array([[-0.58, -0.28],
       [ 0.63,  0.27],
       [ 0.63,  0.35],
       [-0.53, -0.49],
       [ 0.61,  0.37]])
=>
array([[-0.58, -0.28],
       [ 0.63,  0.27]])

array([[ 0.05,  0.20,  0.25, -0.47, -0.18],
       [ 0.06,  0.24,  0.37, -0.39,  0.06],
       [-0.15, -0.53, -0.01, -0.19,  0.16]])
=>
array([[0.05, 0.20],
       [0.06, 0.24]])

array([[-0.21,  0.35,  0.14, -0.47],
       [ 0.22, -0.09,  0.01,  0.27],
       [ 0.18,  0.07,  0.34,  0.43]])
=>
array([[-0.21,  0.35],
       [ 0.22, -0.09]])

array([[ 0.62,  0.02],
       [-0.13, -0.29],
       [ 0.62,  0.22],
       [ 0.41,  0.49]])
=>
array([[ 0.62,  0.02],
       [-0.13, -0.29]])

array([[ 0.24, -0.27, -0.27,  0.24],
       [ 0.32, -0.29, -0.29,  0.32],
       [ 0.57, -0.53, -0.54,  0.56]])
=>
array([[ 0.24, -0.27],
       [ 0.32, -0.29]])

array([[-0.10,  0.25, -0.21, -0.66, -0.02],
       [ 0.10, -0.24,  0.20,  0.67,  0.02],
       [ 0.05, -0.13,  0.10,  0.35,  0.01],
       [-0.04,  0.12, -0.08, -0.30, -0.01],
       [-0.05,  0.11, -0.10, -0.38, -0.01]])
=>
array([[-0.10,  0.25],
       [ 0.10, -0.24]])
